Each row comes from the steps of one path. Every step used is in the known rows, and no mark comes twice. Write the path behind each row, first mark first.
Known rows:
T, G, N, E: [ -42   50  286   32   37  -12   37  -68   -8   54   27   22  -23  -50
  139   43   45  -68  -13  110  120   19  -10  -95  -49  -95   11  -35
  163  108   14   31    3  -94  -81   15 -121  -73   37   53  -21   86
  -22 -189   39  -18  -11]
G, T, Y, B: [  75  -47   77  -42   -1  -22  117  -55  -96  -20  -11  -52   22  125
   33  -63   52    8   12   77  -14   31  -48   68   18 -142   25  172
 -269  -23   32    1   57   51   17    1  -13  -68  -35  -49 -100  -35
   -8   35  -25  -48   10]
V, N, T, Y, B, H, Q, C: [  67   -1  -37    5   44  141   94   41   39  -30  -93  -93   26  172
  -12   24  104   74  -56  177   53   63  -28   21  -37 -109  -24   43
 -351  -25   66   -3    6    3  -23   -3  -32  -89  -89   12 -276  -54
   27  -91   95 -198   78]
Y, B, H, D, Q: [  10 -132  126    0  -51   22   -7  -15   38  -36   -4  -39  -47   85
  -70   38   91  -38   23  159   12    4  -22   23   27 -109  -28   93
 -118  -67   54   -5   69  -25 -138  -24   69  -77  -97    7 -120  -38
  -23  115   39 -113   48]
N, D, Y, T, B, H: [  63 -125  141  -27    4  -60   74  -54  -10   38   23  -77  -74   84
   39   -7  114  -53   30  242   23    1   -8  -53    1 -149  -11  274
 -212  -96   61   -3   76   27 -135   71   -5  -98  -64  -61 -210  -29
    7 -180   97  -32   54]
D, H, Y, B, N, V: [  95  -80  308   30   10  -61   49  -38   33   22  -74  -34  102  -30
   41  -38   71   47   14  388   50  -29   50 -159   23 -131  -20  128
  -82  -62   68   20  -18    5 -106  178   46  -66   -4  -51 -182  -41
   24  130   64 -126   42]
E, N, V, Q, G, T, Y: [  79   69   74  -20  115   27    5  -94  -69   24  -53  -67  122   17
  -42  -54   42  104 -123  183   17  -12  -18  -71  -56  -99   25   39
 -128  104   58   51  -33 -193  -29   12   24  -87  -35  -29  -51   21
  -47  -20   45   24   22]
B, N, T, G, H, Y: [  12   22  246   55   32  -44  127  -78  -22   27  -35  -56  -38  110
   13   27   74   16  -89  151  104   55   29 -188  -29 -179  -41  105
   90   58   77   51  -41 -137 -123   56 -100  -84  -19   45  -64  133
   11 -135   98  -97    2]
D, Q, Y, T, G, H, C: [  55 -149  271   31   21   77   92  -83    9   47   12  -47   71  104
  -74   49  108   35  -72   18   42   77  -11  -66  -33  -48   -6   78
 -201   64   88   93   13 -335   17   53   23  -49   -3   42 -106   -2
    5  -18   70  -80   17]
G, T, Y, B, H, D, Q, E, V, N: [ 126 -157  569  -22   27   16   14  -41   40   41  -81  -99   48   57
   14   13  133   37  -21  357   48  -36  -42  -60   23 -191   27  131
 -247  -12   43  -23  117    6 -104  -60  -21 -172 -112   -8 -250  -34
  -94  -72   18 -151   60]
V, Q, D, Y, B, N: [  38 -131  -87  -39   35   17   -2   63   31   86  -46  -71  112  181
  -41   74   94  -54   13  333  -23   34  -28 -114   13  -58   10  176
 -230  -61   56  -20   29  102  -32   17  176 -110 -123  -40 -223  -78
  -16   46   97  -54   18]
N, G, H, Y: [ -11   19  108   57   -3  -44   85  -67  -26   41   59    6  111   98
  -38   13   22   -3  -65  159   75  -13   20 -156   14  -58  -21   67
  -36  -72   75   25  -29 -170  -99   55    2  -36  -26    2  -30   68
   17    2   65  -70  -14]
G, N, T, Y, B, H, D, Q, C: [  74  -66   58    3    5  115   90  -70  -34  -38  -74  -66  -32  204
  -50    8  131    1  -33   49   46   24  -30  -74  -17 -242   -5  138
 -293   58  131    1   58  -37  -62   25  -11 -131 -126   -2 -153   13
   10  -58   85 -228  100]
Q, Y, T, G, H: [  23  -60  332   26    9    4  115  -93    9   60    1  -12   -3   75
   43   33   75   -2  -80   40   61   70    7  -50  -25  -44   -8  192
  -50   66   71   65   -5 -118  -54   51  -25  -82  -21   -4  -82   59
  -13  -47   69  -44  -14]
N, D, Q, G, H, Y: [  -8 -121  152   29   15   19   33  -27    7   50   57  -12  108  138
 -150    4   88   49  -97  141   65  -37    2 -177  -12  -45  -18   63
 -129  -94   78   53   20 -115 -170    9   62  -64  -34   -7  -74  125
  -17   20   96  -40   -1]
E, N, V, Q, Y, T, G, H, D: [  38    6  223   -5   53   24  -84 -139   13   97 -108  -42   59   36
  -61  -12  109    2 -142  271   69  -13   13 -197  -39  -94  -16  205
   24   50  108   59  -20 -274  -73   35  -18 -150 -124   -9 -154   58
  -39  -69  114  -89   39]
E, Q, Y, T, B, G, N, D, H: [   4 -128  197   26   56   27   57  -67   27    3  -55  -36   66   92
  100   17  121  -14  -38  358   83   28  -25 -109  -61 -112    0   83
 -234   34   64   62   28  -45 -200  107   34 -174  -20  -38 -158   44
  -10  -17  174 -121   75]
Y, B, H, C: [   0  -38   99   23  -36   25   41  -40  -11    4   32  -30  -20   10
  -17   89   41   -6   33   17  -19   59   -3   44    6  -67   -3   32
  -99  -27   59   24   53  -69   -7   -8   23   -4  -52   32 -101 -115
   45   20   13  -87   53]
Y, T, B, G, H, Q, E, N: [ -40 -118  448   50   47   83  -11 -130    1  -44   -9  -35  -65  148
  103   96  138  -36  -37  333   71   91   14  -72  -38 -252    8   -3
  -79   51   63   92   19 -228  -63   -7  -52 -134  -43   68 -167   -3
   -1 -174   58  -92   49]
N, V, E, Q, D, H, C: [  75 -126  118    6   25   24 -122  -51   18   37  -13  -10  103 -154
  -24  -26   89   58  -14  158   22  -14  -21 -205  -18   84   -4 -179
  -89   41  -12   11  125 -211  -22   49   57  -38   82   11 -139  -13
  -14  -45   56  -55   67]
N, T, Y, B, G, H: [  11  -65  212   22   -2  -26  194  -70  -66  -50  -40  -36  -37  104
   83    0   61  -42  -36  180   68   49  -29  -10  -13 -163   -8  198
 -140   -4   26   55   16    7  -81   55  -17  -81  -27   -2 -132   70
   41   51   19 -138   35]
B, N, E, Q, G, T: [  -6   -7  255   24   61   52   57  -90  -14   12  -22  -32    9  130
   56   53   72    2  -66   51   62   83    5 -164  -42 -148   19 -166
  -57  134   22   17   26 -177 -122  -30  -71 -115   32   32   36   48
  -52  -58   70  -25   -7]
E, V, N, T, Y, B: [  93  -10   71  -29   51  -31   87   29   -4   17 -186  -80  118  -18
   58  -91   68   59  -28  306   18  -72  -37  -17   13  -93    4   87
 -189  -30  -32    7   -1  187   19   86  -89  -66  -54  -25 -243  -55
   11   35  -19  -91   57]
G, T, Y, B, H, D: [  60  -33  224  -35  -48  -25   55 -102  -63    8    0  -71  -96  121
   -7   -5   71  -16   -7   91    6   36  -34   30   20 -195    1  241
 -166  -37   79  -39   89   21 -106  -53  -25 -132 -118  -36 -109   20
  -30  -52   32 -130   33]
Q, N, T, Y, B, G: [  55   34  127    4   32   29  173  -51  -23   -5 -118  -98   10  100
  112    9   72  -18  -60  233   46   27  -10   54  -32 -195   24   84
 -112   50  -26   39   -8  149  -78   52  -22  -99  -43   -1 -145   48
   43   90   45 -118   42]
E, Q, N, G, T, Y, B, H, D: [  63   72  176    8   12   66   74 -142   -4    5  -63  -95   54  186
   40   35  100    0  -73  332   47   21  -41    6  -13 -214   -7   10
 -220   54   83  -16   61  -97 -248   -6  -18 -185 -108    2 -125   19
  -40   95  131 -145   41]
Q, G, H, D, Y, T, B, N: [  28  -79  356    8  -47   18   48 -116  -37   61  -28  -59  -44  216
   31   67  157  -25  -48  236   44   73   53 -199   17 -290  -15  245
  -98   13  122   26   -9 -117  -93  136  -52 -153 -132    6 -140   43
    5 -126  120  -77   19]
V, Q, G, T, Y, B, N, D, C: [  58 -104  -67  -49   41   68  115  -29  -86  110  -16 -107  140  232
  -88   45   82   26  -62  115   39   67  -30  -47  -69 -222   47   96
 -265  123   80   11   32 -137  -89  -36   73 -104 -107   -6  -90   33
   -5  -53  119  -36   38]
N, E, V, Q, D, H, Y, B, G, T: [  77 -224  328  -18   25 -111   61  -66   10   77  -29  -64  121   68
  -44    6  130  -49  -56  425   78   24    0 -162   -4 -149   60   76
  -64  -88   19    7   88  -43 -107  -79   13 -143  -25  -69 -230   -3
  -59  105   49 -115   51]
D, Q, N, E: [  47  -65  163   13   40   70   22  -17  100   25  -20  -23   64   58
   37   26   85  -22   -8  197   80  -22  -20  -73  -20  -37   23 -104
  -96   25    6   18   46  -30 -103   -5  -73  -51   33   19 -129   -7
  -17    7   30  -71    3]
E, N, G, T: [ -37   81   10   33    5  -32   -3 -115  -55   14  -35  -30   44   76
   12  -34   49   21  -77  184   19   33   23  -71  -42 -102   29  -80
   29  211   11   14  -58 -200  -76  -20  -72  -56  -40   13  141   19
  -10  -68   65   43    3]
V, E, Q, N, T, Y, B, H, D, C: [ 117  -44   57   -4   26  101  103  -51  -56   33  -83 -119   72  136
   52   55  106  -11  -25  192   73   23  -69  -59  -17 -207  -33   12
 -359   -4   38  -30  169  -39 -116   26  -26 -125  -90   42 -299  -34
   19  -67   79 -216  100]
N, D, H, Y, T, B, G: [  41 -140  198    1  -19  -74   94  -79  -25   54    3  -90  -22   77
  -10  -14  131  -26  -32  331   87   14   40  -67  -24 -231   12  152
  -38  -63   23   40    2    4 -158   61    4 -111  -25  -42 -136   45
   15  -64  114  -77   62]
G, N, T, Y, B, H: [  33    3  170   25   28  -25  148  -69  -32  -41  -39  -41  -48   86
  114    5   54   -9    8  134   58   13  -53  -29  -18 -142  -23  203
 -181   47   83   25   49   99 -116   62  -62 -108  -75  -17 -159    8
   25  -71   59 -160   58]
Q, G, T, B, H: [   8  -16  221   17  -17  -17  121  -97  -50  -63  100  -36 -110   85
   39   26   90   41  -43  -26   16  116    6   68  -17 -165   21   81
  -63   66   74   56   40  -91 -129  -23  -79  -66  -19   -6   -7   21
  -29  -73   33   29   16]
E, N, T, Y, B, H: [  34   13  109   23   35    3  122  -81  -30  -12  -70  -89  -49   58
   70    5   86   23  -24  294   20   19  -41   20  -20 -173  -17  128
 -198   49   60   24   11  125 -117   59  -18  -94  -75  -11 -157  -76
   31  -62   27 -119   64]
Y, T, B, N: [  36  -62   79  -13   15    9   65  -61  -10    3  -52  -69  -78  112
   51   19  100  -17   29   66    7   53   20  -12   -1 -223   13   87
  -50   89   50   43  -17   16  -29   68  -57  -79  -46   15  -90  -47
   12 -101   44  -34   35]
E, Q, D, H: [  15 -115   60   19    0   63  -72  -12   91   -5  -16   -1   30   16
  -24   12   76   32  -15  264   14   23  -23  -54  -26   68  -12 -126
  -90   76   27   -2   40    4 -133   19   54  -66   33  -24  -42  -26
  -49   94   80  -33   23]
V, N, E, Q, G, H, D, Y, T, B: [  22  -69  323    7  -11   80   16  -64  -16   64  -41  -53   64  227
   61   37  200  -61  -56  438  119   34   -6 -244   14 -205  -24  126
 -299 -108   71   21   57 -119  -95   99 -150 -187 -106    6 -276  -50
  -34 -139  105 -125   31]
H, Y, T, G, N, E: [  23   16  356   25   53  -38   91 -115  -60  108  -10  -42    6   80
   71   24   80  -75  -39  103  127    7   23 -176  -30 -216    4   90
   65   35   39   40    0  -83  -35   35 -127 -123  -23   24  -88   54
  -18 -206   69  -79    7]
V, Q, E, N, T, G, H, C: [ -18   11  167   45   38   64    8 -137  -32   43   15  -57   12   93
  -14  101  127   -6 -111  210  104   89  -15 -180  -74 -148   18  -85
   71  153   74   87   41 -377   12  -84 -117  -57  -37   92  -81  -23
   10 -250   55  -59   51]
H, Y, B, G: [  -1  -34  110   16   12  -28  112   11  -78   15  -13  -53   66   78
   -6   37   22  -47  -16  151    6   21   24   16   24 -156    2  115
  -97 -159  -12   28  -18   82   -4   27  123  -51  -50   -5  -98  -13
   25  143    4  -79   21]

Write each row's path:
[ -25 -100  112    2   -9  -35  -52  -93  -28   -2   48  -50   47   62
   35  -30  193  106  -84  396   87   65  -26 -123  -59 -138    6 -125
  -89   64   22   33   82 -223 -197  -35  -79 -116    0   21 -155   71
  -21 -232  127   28   45] : V, E, N, D, H, Q, G, T, B
[ 116 -100  193  -33   77  -56   91  -62  -37   59  -51  -66   39  -24
  113  -52  113   11   -5   26   24   -1    3 -173   27 -144   19  201
 -192  -37   16   42   68    0    7  143   28 -110   -6  -35 -253   20
   15 -189   30  -74   47] : Q, Y, T, B, N, V, E
[ -16 -158  173    8   27   40  -24   13   18  -44   43  -14    2  122
   20   41   94  -35  -12  357   12   68  -25  -68   -1  -62  -21  133
 -232 -166   58   25   32 -123  -79   61   75 -104  -19   -2 -232   92
   -4  -56   81  -69   10] : T, B, G, H, Q, D, Y
[  74 -137  114  -29  -13    9   42  -57   -5  -49   56  -70  -54  164
  -70  -33  126   18  -29   63   -3   52  -45  -16   27 -138    8  214
 -329 -122  105    0  104 -104 -115  -23   -2 -127  -77  -54 -137   32
  -50  -75   41 -118   40] : G, T, B, H, D, Q, Y
[  82   46  -89  -28   39   15  146  -73  -25   29  -28  -92  184  221
   17    5   85    5  -70  295   58   24  -55   37  -24 -148   41   65
 -226   59   56   24   21  -92  -99  -35    0 -108  -87  -24 -161  -28
  -15  122   89  -58   14] : V, Q, N, G, T, Y, B
[ 102  -97  537   -6   83   20   25  -15   61    0  -65  -74   78   34
   97   31   75   78  -17  357   44   -1  -51  -14    0 -113    8   52
 -272  -60   37  -12   98  -36  -69  -55  -41 -139  -55    2 -318  -43
  -65  -99   26 -133   45] : G, T, Y, B, H, Q, E, V, N
[  72  -82  365   18   79    3   46    8   66    8 -112  -73   62  -64
   55  -28  118   42  -79  291   97  -31   -4  -91  -37  -94   20 -128
   60  128  -76   49   13  -99  -33    3  -97  -60   39   51 -111   31
  -60  -84    8    4   38] : D, Q, E, V, N, T, G
[  47  -76  497   29    6  -26  -47  -77   84   49  -53  -63   47   19
  -17   26  107   20  -86  296   93  -32   21 -177  -14 -119   31  -66
   52  141    4  -23   49 -254 -181  -96  -76 -138  -81   32  -20   72
  -99 -125   95  -70   40] : B, H, D, Q, E, V, N, G, T
[  32 -169   20  -21   66   -4  -14  -27   -1  128  -61  -80  123   75
  -46  -22  136   21  -66  173   29  -45  -38 -187  -26  -20   13   61
 -256   31  -16   17   74   -3  -73  -13  107 -115  -66  -14 -163    9
  -14 -183   96  -40   44] : V, E, N, D, Q, Y, T
[   0  -48  414   49   49   10   -1   -3  127   22  -50  -32  133  -33
   97   83   76   23  -35  443   79  -24    1  -64   -2  -66   -1 -129
  -25  -22   -9    6   26 -118 -144   -5   12  -95  -49   46 -229  -35
  -27   -3   70  -85   45] : Y, B, H, Q, E, V, N, G
[  32   21  129    5  120   63   38  -36   14   72  -40   13  128  -68
   28   74   48  -16  -61   60   95    5   -5 -106  -59 -102   43 -143
  103   92   65   34    1 -225   32  -30  -60  -45   30   53 -138    1
  -41 -105   30  -25   41] : T, G, N, E, V, Q, C
[  25   11   64   -1   24  -69  132 -108 -145   59   -3  -77  130   74
   97  -29  104   11  -44  285   44   26  -50  -47   -4 -190   31   31
 -205  102   -9   11   42  -66  -58   13   32 -104  -48   14  -99  -28
    2 -116   25  -13   19] : V, E, N, G, T, Y, B
[   4 -154  450   25  -43   26   66 -125   13  -11  -42  -56 -102  189
   42   47  204  -74  -50  268  121   71    5 -185   -7 -306    0   71
   56  119   53   50   75 -174 -153   -5  -78 -153  -67   61 -105  101
  -21  -86   69 -133   38] : Y, B, N, T, G, H, D, Q, E
[ -25  -55  370   38   42   43   54 -124   29  -27   52  -18  -82  127
  110   85  129  -27  -21  105  114   73   -6  -93  -43 -214  -11   -2
  -61   29   96   68   48 -179 -156   25 -146 -146  -34   42 -186   38
   -9 -203  106 -102   43] : Y, T, B, H, Q, G, N, E
[ -13  -67   18   -2    0   -5  -14  -98   23  -62   81  -47  -86  146
  -34  -20  122    7  -46  147   16   85  -25    1  -25 -115   14  -19
  -85   42   62   13   55 -212 -189  -64  -48 -120  -33   -8  -56  105
  -38 -134  107  -20   24] : N, G, T, B, H, Q, D
[   0   -8  163   35  -11   41  120  -21  -49   22  -86  -76   44  103
   33   45   85    5  -56  240   79   64  -18  -61  -37 -123   -1  129
 -185   41   22   63  -16  -69    1   31  -82  -78  -85   56 -169    6
   65  -66   64 -188   57] : V, N, T, Y, B, G, H, C
[   1  -43  288   52   80   76  130  -75  -22   18   61  -28   75  165
   46   88  125    0  -46  261   95   53  -12 -208   14 -236  -19  -28
 -223 -145  129   71   33 -101 -158  108  -35 -128   17   34 -220    3
  -10  -76   48 -123    9] : T, B, N, E, Q, G, H, Y
[  21  -52  281   38   50   78  108  -60  -23   47   -2  -55  105  228
   27   40  175   -6  -70  309  128   38   -6 -186    4 -197  -16   54
 -303 -113   86   88   31  -61  -94   68 -147 -151  -57   17 -273  -74
  -26  -91   73 -127   27] : V, N, E, Q, G, H, Y, T, B
[   0 -135  529    4   81   40  -24   10   83   71  -91  -31  131  -17
   86   57   81   15  -53  521   95  -63  -38 -110  -26  -90    9   36
 -127 -108   -1   20   54  -14 -143  -20   36 -152  -50   32 -335  107
  -27  -85   72 -143   43] : T, Y, B, G, H, Q, E, V, N, D
